Below is a small trained network, with its code and all its weights. Each question gives an input and a target symbol and asks what happens when units are switched off, that is, made to give their printed mean instead of their output.

import numpy as np


def w(rows, s, z=0):
    codes = np.array(rows[::2]) - 128.0
    scale = np.full(codes.shape[1], s)
    scale[-1] = z or s
    return codes * scale


def f(y):
    return y / 2 * (1 + np.tanh(0.7978845608 * (y + 0.044715 * y**3)))


def softmax(a):
    e = np.exp(a - a.max(-1, keepdims=True))
    return e / e.sum(-1, keepdims=True)


def log_softmax(a):
    a = a - a.max(-1, keepdims=True)
    return a - np.log(np.exp(a).sum(-1, keepdims=True))


def net(x, mask):
    ids = ['αεηλμξπστφψω'.index(c) for c in x.split()]
    T = len(ids)
    res = E[ids] + P[:T]
    q, k, v = (res @ M[0].T for M in (Q, K, V))
    z = softmax(np.where(np.tri(T) > 0, q @ k.T / 2**0.5, -1e9)) @ v
    res = res + np.where(mask[0], z, O[0][:, -1]) @ O[0][:, :-1]
    y = f(res @ A[0][:, :-1].T + A[0][:, -1])
    res = res + np.where(mask[1:13], y, B[0][:, -1]) @ B[0][:, :-1]
    return log_softmax(res[-1] @ U[:, :-1].T + U[:, -1])


Q, K, V, O, A, B = {}, {}, {}, {}, {}, {}
E = w([
[135,146,180,114,121],'α',
[163,121,88,133,60],'ε',
[178,148,133,190,101],'η',
[171,116,161,96,73],'λ',
[74,170,168,163,177],'μ',
[94,101,90,11,123],'ξ',
[103,112,11,76,145],'π',
[166,129,55,177,110],'σ',
[148,108,102,74,159],'τ',
[103,146,102,119,92],'φ',
[133,149,108,147,170],'ψ',
[33,132,119,36,148],'ω',
],0.011)
P = w([
[107,47,140,169,181],'0',
[80,215,164,94,56],'1',
[220,171,95,41,131],'2',
[131,125,100,163,175],'3',
[48,57,157,133,30],'4',
[228,183,93,46,130],'5',
[132,126,107,164,169],'6',
[67,175,111,139,9],'7',
[235,188,97,53,128],'8',
[138,125,111,155,167],'9',
],0.013)
Q[0] = w([
[146,6,126,159,185],'H0',
[187,221,96,102,160],'H0',
],0.015)
K[0] = w([
[184,249,84,118,171],'H0',
[161,13,119,177,227],'H0',
],0.012)
V[0] = w([
[109,188,184,246,126],'H0',
[89,135,231,74,139],'H0',
],0.013)
O[0] = w([
[99,246,59,194,96,3],'H0',
[123,231,249,70,173,116],'H0',
],0.013,0.0038)
A[0] = w([
[159,115,164,205,133,191],'N0',
[197,75,186,126,244,94],'N1',
[62,4,154,153,69,164],'N2',
[149,87,83,243,106,69],'N3',
[102,155,114,38,2,140],'N4',
[61,116,126,99,197,194],'N5',
[156,61,96,99,122,156],'N6',
[44,157,135,176,72,255],'N7',
[244,113,161,56,213,218],'N8',
[189,49,73,123,184,148],'N9',
[42,81,75,159,224,108],'N10',
[220,120,105,130,29,185],'N11',
],0.0083,0.0061)
B[0] = w([
[86,50,80,127,158,139],'N0',
[184,139,96,144,45,199],'N1',
[146,165,85,12,161,202],'N2',
[62,184,182,102,92,156],'N3',
[134,131,161,206,148,177],'N4',
[193,141,129,156,150,169],'N5',
[136,151,138,174,110,200],'N6',
[167,66,70,141,133,176],'N7',
[67,90,172,124,125,246],'N8',
[114,146,160,176,98,218],'N9',
[147,211,170,152,157,157],'N10',
[97,132,91,103,201,176],'N11',
],0.011,0.014)
U = w([
[130,35,136,186,128,203],'α',
[115,120,74,9,186,181],'ε',
[43,40,103,210,106,71],'η',
[152,2,68,96,114,182],'λ',
[139,88,165,181,248,251],'μ',
[137,144,166,52,93,111],'ξ',
[222,249,150,101,109,84],'π',
[9,170,196,107,158,68],'σ',
[196,82,147,182,58,114],'τ',
[159,116,20,69,137,132],'φ',
[117,186,144,205,50,64],'ψ',
[149,152,166,58,247,154],'ω',
],0.0079,0.0022)

Each question gives the input, a string of symbols that net reads in full, and the target symbol t.
The units are the heads (2 rows each of Q, K, V and O) and the neurons (one row each of A and B). Each row of codes is followed by its name. A weight is (code - 128) times the scale printed after its matrix; where a second scale follows, it is the last column's (O, A, B and U).
mask holds one flag per unit, heads first, then neurons. A switched-off unit (its flag False) gives its mean, the last column of its rows in O or B, instead of its output. The means were averaged over made-up inputs and are rounded, as every weight is.
A unit's drop is (log p(t) with every unit on - log p(t) with that unit switched off) / (log p(t) with every unit on - log p(t) with every unit switched off).
The circuit of an input: a set's keep is (log p(t) with only the set's units on - log p(t) with every unit switched off) / (log p(t) with every unit on - log p(t) with every unit switched off). Starting from the 12 units with the biggest drops (on a tie, the unit counted first), units are removed one at a time, each time the one whose removal leaves the highest keep (on an exact tie, the one counted first), for as long as the keep stays at least 0.8.
circuit, biggest first: the units of the circuit, biggest drop first
k most important neurons: the k neurons with the biggest drops, biggest first
input α μ π π μ τ η π, target ψ: circuit, biggest first => [H0, N2]
input μ ω λ σ η π, target π: circuit, biggest first => [H0]
input α λ ε π π η η π, target ε: circuit, biggest first => [N2, H0]
input η ξ σ ψ, target ψ: 2 most important neurons => [N3, N8]
input μ μ μ ε ω, target ψ: circuit, biggest first => [H0, N7]
input σ ε σ ω ψ, target λ: 3 most important neurons => [N7, N9, N10]
input η ψ π ω σ σ η λ ξ, target φ: circuit, biggest first => [H0, N11]
input φ μ π φ φ, target ψ: circuit, biggest first => [H0, N2]
input η ξ μ φ ψ, target ξ: circuit, biggest first => [H0, N1]
input λ σ ψ μ λ, target φ: 2 most important neurons => [N2, N8]
input ω η μ, target ξ: 2 most important neurons => [N1, N8]
input α η ξ ψ φ σ α τ λ, target ω: circuit, biggest first => [N1, N11]
input ψ μ μ η ω μ λ ξ, target σ: circuit, biggest first => [H0, N8]
input π λ φ ε η η ψ π ε, target λ: circuit, biggest first => [H0]
input α τ λ ω α η, target ω: 3 most important neurons => [N1, N9, N6]
input η π ε ω η λ, target φ: circuit, biggest first => [H0, N11]
input ξ π ε ξ ξ ω π μ, target ξ: 2 most important neurons => [N1, N11]
input ω σ φ τ π, target φ: 4 most important neurons => [N2, N8, N7, N9]
input η ω ω μ π τ, target φ: 4 most important neurons => [N8, N11, N10, N9]
input φ π σ ε α, target ε: 2 most important neurons => [N2, N9]
input φ σ η α η μ μ σ, target η: circuit, biggest first => [H0, N2, N7, N1]
input π π ω ε μ σ ω ω, target ψ: 4 most important neurons => [N2, N4, N11, N8]
input μ π η η η ξ μ μ, target η: 2 most important neurons => [N7, N2]
